Below are the code and all the weights of a small trained network. Each question names an input and a target symbol and asks about switching units off, where a switched-off unit gives its printed mean instead of its output.

import numpy as np


def w(rows, s, z=0):
    codes = np.array(rows[::2]) - 128.0
    scale = np.full(codes.shape[1], s)
    scale[-1] = z or s
    return codes * scale


def norm(h):
    return h / np.sqrt((h * h).mean(-1, keepdims=True) + 1e-5)


def f(y):
    return y / 2 * (1 + np.tanh(0.7978845608 * (y + 0.044715 * y**3)))


def softmax(a):
    e = np.exp(a - a.max(-1, keepdims=True))
    return e / e.sum(-1, keepdims=True)


def log_softmax(a):
    a = a - a.max(-1, keepdims=True)
    return a - np.log(np.exp(a).sum(-1, keepdims=True))


def net(x, mask):
    ids = ['ΓΘΨΩδεζηξπστ'.index(c) for c in x.split()]
    T = len(ids)
    res = E[ids] + P[:T]
    u = 0
    for l in range(3):
        r = norm(res)
        for j in range(2):
            rows = slice(4 * j, 4 * j + 4)
            q, k, v = (r @ M[l][rows].T for M in (Q, K, V))
            z = softmax(np.where(np.tri(T) > 0, q @ k.T / 4**0.5, -1e9)) @ v
            o = O[l][rows]
            res = res + np.where(mask[u + j], z, o[:, -1]) @ o[:, :-1]
        u += 2
        y = f(norm(res) @ A[l][:, :-1].T + A[l][:, -1])
        res = res + np.where(mask[u : u + 4], y, B[l][:, -1]) @ B[l][:, :-1]
        u += 4
    return log_softmax(norm(res)[-1] @ U[:, :-1].T + U[:, -1])


Q, K, V, O, A, B = {}, {}, {}, {}, {}, {}
E = w([
[69,60,140,150,216,141,120],'Γ',
[106,70,152,146,168,190,85],'Θ',
[134,34,112,121,178,215,26],'Ψ',
[102,157,237,181,125,86,115],'Ω',
[2,79,97,135,220,150,219],'δ',
[27,101,169,102,197,75,154],'ε',
[135,104,86,172,174,142,144],'ζ',
[156,132,113,163,150,146,34],'η',
[127,92,102,142,204,110,148],'ξ',
[146,116,130,128,198,102,30],'π',
[192,116,72,138,130,129,202],'σ',
[101,245,250,57,82,158,145],'τ',
],0.0077)
P = w([
[58,105,181,81,163,254,56],'0',
[55,146,36,64,97,169,46],'1',
[131,134,95,88,111,148,92],'2',
[141,96,158,142,157,207,116],'3',
[78,165,44,70,135,128,96],'4',
[154,160,111,101,120,108,133],'5',
[175,113,132,165,161,149,169],'6',
[94,175,56,93,173,90,133],'7',
[178,174,120,112,115,71,152],'8',
[189,111,105,179,148,124,191],'9',
],0.0059)
Q[0] = w([
[130,169,89,114,141,52,86],'L0H0',
[242,97,136,236,123,163,165],'L0H0',
[92,79,139,22,81,125,150],'L0H0',
[108,98,161,137,164,122,116],'L0H0',
[138,176,45,156,125,133,37],'L0H1',
[76,164,63,150,254,32,21],'L0H1',
[72,100,85,57,110,143,77],'L0H1',
[113,216,109,107,137,119,91],'L0H1',
],0.0076)
K[0] = w([
[109,144,145,150,129,112,207],'L0H0',
[190,150,105,135,128,85,67],'L0H0',
[70,116,124,60,112,126,160],'L0H0',
[121,146,177,110,132,141,95],'L0H0',
[155,142,80,186,164,132,69],'L0H1',
[219,127,106,169,254,4,117],'L0H1',
[119,112,145,136,205,160,89],'L0H1',
[186,159,121,162,133,136,123],'L0H1',
],0.0095)
V[0] = w([
[98,178,84,113,217,117,112],'L0H0',
[166,213,100,136,163,25,81],'L0H0',
[148,45,152,136,73,116,85],'L0H0',
[111,175,169,112,121,168,134],'L0H0',
[135,168,51,254,141,170,112],'L0H1',
[214,116,113,134,192,100,222],'L0H1',
[99,153,85,190,47,134,199],'L0H1',
[90,104,125,133,159,111,211],'L0H1',
],0.0041)
O[0] = w([
[180,211,128,137,159,108,29,228],'L0H0',
[122,183,113,197,248,171,111,57],'L0H0',
[62,139,224,170,152,182,134,86],'L0H0',
[146,37,51,147,27,120,87,177],'L0H0',
[156,215,146,128,201,210,101,104],'L0H1',
[81,143,95,180,3,101,50,48],'L0H1',
[68,153,171,122,105,171,160,5],'L0H1',
[124,70,90,107,81,172,206,120],'L0H1',
],0.0039,0.0029)
A[0] = w([
[88,134,238,214,89,60,63,1],'L0N0',
[254,111,83,227,135,122,225,107],'L0N1',
[176,230,1,44,77,28,21,103],'L0N2',
[170,206,86,119,140,44,100,132],'L0N3',
],0.0038,0.00093)
B[0] = w([
[149,64,109,14,234,172,124,151],'L0N0',
[79,119,213,136,141,253,141,168],'L0N1',
[16,73,63,139,182,192,106,252],'L0N2',
[117,80,65,171,122,65,222,185],'L0N3',
],0.0057,0.0025)
Q[1] = w([
[113,200,54,93,132,87,69],'L1H0',
[152,122,193,85,78,48,90],'L1H0',
[114,138,78,118,85,86,109],'L1H0',
[163,211,122,152,99,95,130],'L1H0',
[60,154,114,3,163,153,183],'L1H1',
[163,183,209,168,38,95,60],'L1H1',
[77,203,63,117,164,151,92],'L1H1',
[180,166,106,198,1,87,194],'L1H1',
],0.008)
K[1] = w([
[214,126,114,137,175,204,53],'L1H0',
[118,80,160,88,127,107,88],'L1H0',
[135,91,134,156,134,182,50],'L1H0',
[98,63,128,121,164,198,113],'L1H0',
[109,196,142,110,86,110,248],'L1H1',
[119,127,160,69,169,174,32],'L1H1',
[170,254,108,184,104,150,153],'L1H1',
[116,102,111,98,170,200,114],'L1H1',
],0.008)
V[1] = w([
[149,60,97,152,148,146,129],'L1H0',
[101,167,98,82,104,182,95],'L1H0',
[148,164,124,110,135,100,132],'L1H0',
[69,83,109,115,124,85,158],'L1H0',
[182,198,151,140,125,96,181],'L1H1',
[185,115,98,185,138,253,152],'L1H1',
[124,88,75,199,135,93,150],'L1H1',
[105,142,137,128,114,97,62],'L1H1',
],0.0055)
O[1] = w([
[26,33,118,115,177,70,154,175],'L1H0',
[14,190,64,139,48,151,215,202],'L1H0',
[136,148,184,41,78,132,146,95],'L1H0',
[147,39,132,148,173,201,194,169],'L1H0',
[41,101,92,5,111,209,154,1],'L1H1',
[84,97,217,68,214,176,118,82],'L1H1',
[61,113,253,127,59,119,58,73],'L1H1',
[93,203,139,176,115,51,76,126],'L1H1',
],0.0038,0.0034)
A[1] = w([
[154,118,139,154,164,192,86,126],'L1N0',
[254,193,193,100,90,204,48,118],'L1N1',
[112,3,102,127,70,59,151,100],'L1N2',
[109,51,76,205,154,69,90,254],'L1N3',
],0.005,0.00088)
B[1] = w([
[86,160,79,75,114,61,211,160],'L1N0',
[5,153,189,192,44,191,163,153],'L1N1',
[167,97,196,171,149,120,25,167],'L1N2',
[167,166,253,174,69,148,200,253],'L1N3',
],0.0048,0.0042)
Q[2] = w([
[66,124,137,94,67,39,147],'L2H0',
[108,53,118,79,130,237,204],'L2H0',
[52,154,9,121,151,65,117],'L2H0',
[86,133,140,150,100,150,2],'L2H0',
[102,124,187,230,210,181,150],'L2H1',
[83,171,148,93,86,28,91],'L2H1',
[128,107,66,254,182,253,236],'L2H1',
[126,177,108,126,8,128,39],'L2H1',
],0.0059)
K[2] = w([
[162,152,205,60,64,95,82],'L2H0',
[62,125,135,93,137,188,194],'L2H0',
[141,243,100,119,109,117,101],'L2H0',
[106,101,135,119,152,139,67],'L2H0',
[80,104,155,147,144,79,173],'L2H1',
[171,163,125,80,136,162,73],'L2H1',
[61,75,106,188,139,81,254],'L2H1',
[183,140,117,139,148,124,95],'L2H1',
],0.0089)
V[2] = w([
[82,101,51,229,103,148,92],'L2H0',
[154,148,142,102,162,253,103],'L2H0',
[229,138,99,183,194,207,50],'L2H0',
[195,63,155,147,40,106,79],'L2H0',
[88,110,110,215,148,83,222],'L2H1',
[168,183,94,135,124,80,187],'L2H1',
[93,114,185,113,77,146,197],'L2H1',
[163,125,73,184,198,154,154],'L2H1',
],0.005)
O[2] = w([
[135,130,216,117,151,113,160,164],'L2H0',
[138,140,196,180,73,77,66,133],'L2H0',
[146,135,183,111,147,36,97,129],'L2H0',
[78,149,99,135,137,125,184,51],'L2H0',
[116,128,188,70,98,72,2,255],'L2H1',
[146,107,163,142,145,180,100,94],'L2H1',
[126,165,185,65,177,81,135,150],'L2H1',
[136,168,124,85,142,118,136,192],'L2H1',
],0.0048,0.0042)
A[2] = w([
[131,93,150,126,134,57,117,148],'L2N0',
[74,136,77,100,157,137,102,89],'L2N1',
[123,141,2,85,111,149,130,6],'L2N2',
[148,211,181,121,110,146,119,108],'L2N3',
],0.0083,0.0023)
B[2] = w([
[146,154,45,101,73,179,155,254],'L2N0',
[172,134,215,151,131,179,175,175],'L2N1',
[84,168,3,30,141,196,69,203],'L2N2',
[111,164,101,139,96,208,224,195],'L2N3',
],0.0066,0.0039)
U = w([
[214,68,219,200,73,106,159,60],'Γ',
[131,172,158,136,32,198,229,69],'Θ',
[226,162,139,132,84,173,55,5],'Ψ',
[247,137,89,71,155,70,175,125],'Ω',
[98,71,164,33,39,107,111,30],'δ',
[103,62,63,157,67,79,213,254],'ε',
[63,213,187,184,201,173,101,47],'ζ',
[167,226,158,179,213,87,97,176],'η',
[57,64,125,213,107,116,66,133],'ξ',
[136,85,95,170,217,47,88,167],'π',
[103,27,198,75,206,200,146,118],'σ',
[112,144,33,57,153,198,132,193],'τ',
],0.012,0.0024)

Each question gives the input, a string of symbols that net reads in full, and the target symbol t.
The units are the heads (4 rows each of Q, K, V and O) and the neurons (one row each of A and B). Each row of codes is followed by its name. A weight is (code - 128) times the scale printed after its matrix; where a second scale follows, it is the last column's (O, A, B and U).
mask holds one flag per unit, layer by layer, with each layer's heads first. A switched-off unit (its flag False) gives its mean, the last column of its rows in O or B, instead of its output. The means were averaged over made-up inputs and are rounded, as every weight is.
A unit's drop is (log p(t) with every unit on - log p(t) with that unit switched off) / (log p(t) with every unit on - log p(t) with every unit switched off).
The circuit of an input: a set's keep is (log p(t) with only the set's units on - log p(t) with every unit switched off) / (log p(t) with every unit on - log p(t) with every unit switched off). Starting from the 12 units with the biggest drops (on a tie, the unit counted first), units are removed one at a time, each time the one whose removal leaves the highest keep (on an exact tie, the one counted first), for as long as the keep stays at least 0.8.
units of the circuit, in order: the units of the circuit, biggest drop first
unit that matters most: the unit with the biggest drop
k most important neurons: the k neurons with the biggest drops, biggest first
k most important neurons of layer l: the k neurons of layer l with the biggest drops, biggest first
which heads matter: for each layer, one digit per head in row order, 1 if its drop is at least 0.15 and else 0, layers parted by /
input τ ε τ ε Ω Ω σ, target Γ: 2 most important neurons -> L2N2, L2N0
input τ ξ δ ξ Ω ε Ω ζ τ, target τ: unit that matters most -> L2H0
input η τ ε ε Ω Γ Θ, target Γ: which heads matter -> 01 / 01 / 00
input τ τ σ ζ, target Θ: units of the circuit, in order -> L0N1, L1H0
input τ σ Γ ε ζ ζ Ω Ψ Θ Θ, target Γ: 3 most important neurons -> L0N2, L2N2, L0N0
input ε Ω Θ σ π Θ ε σ, target σ: units of the circuit, in order -> L1H1, L0N1
input Ω η π σ Θ, target σ: 2 most important neurons -> L0N2, L2N1
input τ Ω τ Ψ, target Θ: 2 most important neurons of layer 0 -> L0N2, L0N0
input ξ δ τ τ σ ε Ω Ω, target ε: 2 most important neurons of layer 1 -> L1N3, L1N2
input τ τ δ ζ Γ ξ Ω Θ Ω ξ, target σ: 2 most important neurons of layer 0 -> L0N1, L0N0
input σ ζ σ Ω Ω, target σ: units of the circuit, in order -> L0N0, L1H1
input δ σ η ζ η, target η: which heads matter -> 01 / 00 / 10
input τ σ η δ δ ζ τ ξ Ω Θ, target Θ: units of the circuit, in order -> L0N2, L1H0, L0H1, L1N1
input Ω ξ Ψ π ξ σ Θ ε Γ σ, target Γ: which heads matter -> 00 / 10 / 10
input π η τ Γ ζ τ ξ π, target τ: units of the circuit, in order -> L1H1
input Θ Ω ξ η ζ τ Ω, target Θ: 2 most important neurons -> L2N3, L0N0
input ζ ε Θ η ε ζ Γ Θ, target ζ: which heads matter -> 01 / 00 / 00
input ζ τ Ω σ ζ Ω Γ Ψ σ, target σ: units of the circuit, in order -> L0N1, L1H1
input Θ τ ξ ξ Ψ Ψ Θ, target Θ: 2 most important neurons of layer 1 -> L1N0, L1N2
input Ω δ ξ σ Ω Ψ σ π, target σ: units of the circuit, in order -> L1H1
input ζ δ Ω ε Ψ, target Ψ: 3 most important neurons -> L0N0, L1N3, L0N3
input Ω σ τ π τ Ω σ ξ, target σ: 3 most important neurons -> L0N2, L0N0, L2N1
input τ σ Ψ τ π τ η η τ σ, target Θ: which heads matter -> 00 / 10 / 00
input Ω Θ τ σ ε π τ ε π, target π: units of the circuit, in order -> L0N2, L2N2
input τ ξ δ, target δ: which heads matter -> 00 / 00 / 01
input τ Ω π δ τ Θ σ, target Θ: 3 most important neurons -> L0N1, L2N3, L0N0
input ζ ξ δ ζ, target σ: unit that matters most -> L1H0
input Ω Ω Γ ξ, target Ω: 2 most important neurons of layer 2 -> L2N0, L2N1
input Ω σ τ Ω, target Θ: 2 most important neurons -> L2N3, L1N1
input δ τ ε, target ε: which heads matter -> 00 / 00 / 10
